Below are the code and all the weights of a small trained network. Each question names an input and a target symbol and asks about switching units off, where a switched-off unit gives its printed mean instead of its output.

import numpy as np


def w(rows, s, z=0):
    codes = np.array(rows[::2]) - 128.0
    scale = np.full(codes.shape[1], s)
    scale[-1] = z or s
    return codes * scale


def f(y):
    return y / 2 * (1 + np.tanh(0.7978845608 * (y + 0.044715 * y**3)))


def softmax(a):
    e = np.exp(a - a.max(-1, keepdims=True))
    return e / e.sum(-1, keepdims=True)


def log_softmax(a):
    a = a - a.max(-1, keepdims=True)
    return a - np.log(np.exp(a).sum(-1, keepdims=True))


def net(x, mask):
    ids = ['βγδεπσφψω'.index(c) for c in x.split()]
    T = len(ids)
    res = E[ids] + P[:T]
    u = 0
    for l in range(3):
        q, k, v = (res @ M[l].T for M in (Q, K, V))
        z = softmax(np.where(np.tri(T) > 0, q @ k.T / 2**0.5, -1e9)) @ v
        res = res + np.where(mask[u], z, O[l][:, -1]) @ O[l][:, :-1]
        u += 1
        y = f(res @ A[l][:, :-1].T + A[l][:, -1])
        res = res + np.where(mask[u : u + 4], y, B[l][:, -1]) @ B[l][:, :-1]
        u += 4
    return log_softmax(res[-1] @ U[:, :-1].T + U[:, -1])


Q, K, V, O, A, B = {}, {}, {}, {}, {}, {}
E = w([
[94,148,150,159],'β',
[91,145,152,155],'γ',
[128,145,135,187],'δ',
[94,200,138,117],'ε',
[162,187,254,179],'π',
[106,133,148,162],'σ',
[122,82,104,92],'φ',
[72,139,183,145],'ψ',
[125,129,151,200],'ω',
],0.019)
P = w([
[60,71,92,253],'0',
[103,179,83,208],'1',
[148,229,74,173],'2',
[177,252,72,144],'3',
[64,118,213,104],'4',
[87,158,184,102],'5',
[81,61,182,112],'6',
],0.0073)
Q[0] = w([
[148,58,156,59],'0.h0',
[147,254,222,43],'0.h0',
],0.0069)
K[0] = w([
[89,4,170,63],'0.h0',
[232,198,226,150],'0.h0',
],0.0039)
V[0] = w([
[98,131,59,112],'0.h0',
[214,56,146,2],'0.h0',
],0.0099)
O[0] = w([
[21,33,36,154,129],'0.h0',
[167,254,127,72,11],'0.h0',
],0.0087,0.011)
A[0] = w([
[146,212,159,51,173],'0.n0',
[187,86,97,119,4],'0.n1',
[72,37,152,120,102],'0.n2',
[135,160,30,1,183],'0.n3',
],0.011,0.0023)
B[0] = w([
[93,89,130,147,126],'0.n0',
[122,161,70,242,125],'0.n1',
[142,129,171,171,250],'0.n2',
[124,154,68,2,140],'0.n3',
],0.01,0.015)
Q[1] = w([
[130,2,136,148],'1.h0',
[169,60,185,66],'1.h0',
],0.0096)
K[1] = w([
[235,209,134,97],'1.h0',
[142,155,255,247],'1.h0',
],0.0078)
V[1] = w([
[254,76,110,61],'1.h0',
[5,15,42,65],'1.h0',
],0.0056)
O[1] = w([
[86,144,32,254,2],'1.h0',
[88,5,162,89,160],'1.h0',
],0.0081,0.0074)
A[1] = w([
[183,137,250,127,158],'1.n0',
[120,123,157,161,6],'1.n1',
[147,95,140,116,155],'1.n2',
[156,180,157,104,100],'1.n3',
],0.015,0.0023)
B[1] = w([
[83,79,31,96,254],'1.n0',
[253,157,130,94,171],'1.n1',
[68,181,193,116,168],'1.n2',
[248,42,168,160,139],'1.n3',
],0.0065,0.022)
Q[2] = w([
[49,88,199,182],'2.h0',
[97,111,255,3],'2.h0',
],0.0091)
K[2] = w([
[34,50,253,242],'2.h0',
[100,111,47,129],'2.h0',
],0.0055)
V[2] = w([
[105,141,2,130],'2.h0',
[73,195,59,133],'2.h0',
],0.0095)
O[2] = w([
[149,250,170,148,69],'2.h0',
[147,155,129,112,9],'2.h0',
],0.013,0.015)
A[2] = w([
[118,54,1,107,166],'2.n0',
[212,73,199,127,213],'2.n1',
[169,29,44,39,161],'2.n2',
[90,56,121,78,253],'2.n3',
],0.0068,0.0023)
B[2] = w([
[123,235,19,120,231],'2.n0',
[49,60,153,3,162],'2.n1',
[98,230,85,131,246],'2.n2',
[156,205,200,181,251],'2.n3',
],0.0056,0.023)
U = w([
[11,8,145,221,157],'β',
[81,235,14,175,120],'γ',
[105,252,140,83,141],'δ',
[141,126,253,19,242],'ε',
[212,54,26,37,52],'π',
[157,145,145,163,51],'σ',
[193,194,121,138,180],'φ',
[179,50,147,119,102],'ψ',
[143,126,134,163,3],'ω',
],0.0062,0.0039)

Each question gives the input, a string of symbols that net reads in full, and the target symbol t.
The units are the heads (2 rows each of Q, K, V and O) and the neurons (one row each of A and B). Each row of codes is followed by its name. A weight is (code - 128) times the scale printed after its matrix; where a second scale follows, it is the last column's (O, A, B and U).
mask holds one flag per unit, layer by layer, with each layer's heads first. A switched-off unit (its flag False) gives its mean, the last column of its rows in O or B, instead of its output. The means were averaged over made-up inputs and are rounded, as every weight is.
A unit's drop is (log p(t) with every unit on - log p(t) with that unit switched off) / (log p(t) with every unit on - log p(t) with every unit switched off).
The circuit of an input: a set's keep is (log p(t) with only the set's units on - log p(t) with every unit switched off) / (log p(t) with every unit on - log p(t) with every unit switched off). Starting from the 12 units with the biggest drops (on a tie, the unit counted first), units are removed one at a time, each time the one whose removal leaves the highest keep (on an exact tie, the one counted first), for as long as the keep stays at least 0.8.
circuit, biggest first: the units of the circuit, biggest drop first
top k neurons: the k neurons with the biggest drops, biggest first
k most important neurons of layer l: the k neurons of layer l with the biggest drops, biggest first
drop when u is switched off: that unit's drop, to one decimal
input φ γ ψ φ ε ψ γ, target γ: top 3 neurons : [1.n0 2.n0 2.n2]
input φ ψ σ δ φ ω σ, target γ: circuit, biggest first : [1.h0]
input ε ψ φ γ, target β: circuit, biggest first : [0.h0 1.h0]
input σ ε φ, target β: top 2 neurons : [1.n0 1.n1]
input φ β ω, target β: circuit, biggest first : [0.h0 1.h0]
input φ γ φ ω, target β: circuit, biggest first : [1.h0 0.h0 0.n3]
input γ γ φ π, target π: circuit, biggest first : [1.n0 0.h0]
input γ σ φ φ ε, target β: top 2 neurons : [1.n0 0.n2]
input γ σ φ φ φ γ φ, target ε: top 2 neurons : [0.n3 0.n2]
input γ ε π φ, target φ: top 3 neurons : [1.n0 2.n0 2.n2]
input φ φ π, target π: top 3 neurons : [1.n3 2.n3 2.n1]
input σ ψ ω φ σ ψ φ, target γ: top 2 neurons : [1.n0 1.n1]
input φ σ ψ ψ φ ε σ, target γ: top 3 neurons : [1.n0 2.n0 2.n2]
input φ β φ ψ γ φ, target δ: top neuron : [1.n0]
input φ ψ ω φ φ ψ φ, target ε: top 3 neurons : [0.n3 2.n0 0.n2]
input γ φ φ ψ, target β: top 3 neurons : [1.n0 0.n2 0.n3]
input β φ ε σ, target β: top 2 neurons : [1.n0 0.n2]
input φ ψ ψ φ ψ γ γ, target γ: 3 most important neurons of layer 1 : [1.n0 1.n3 1.n1]
input ψ ψ ψ ε, target β: 2 most important neurons of layer 1 : [1.n0 1.n1]
input φ φ φ γ, target β: most important neuron of layer 2 : [2.n2]
input σ φ ε σ φ, target γ: drop when 1.n2 is switched off : -0.1
input β ψ γ ω ε φ ψ, target γ: 3 most important neurons of layer 2 : [2.n0 2.n2 2.n3]
input ψ β φ, target β: drop when 1.n0 is switched off : 4.2
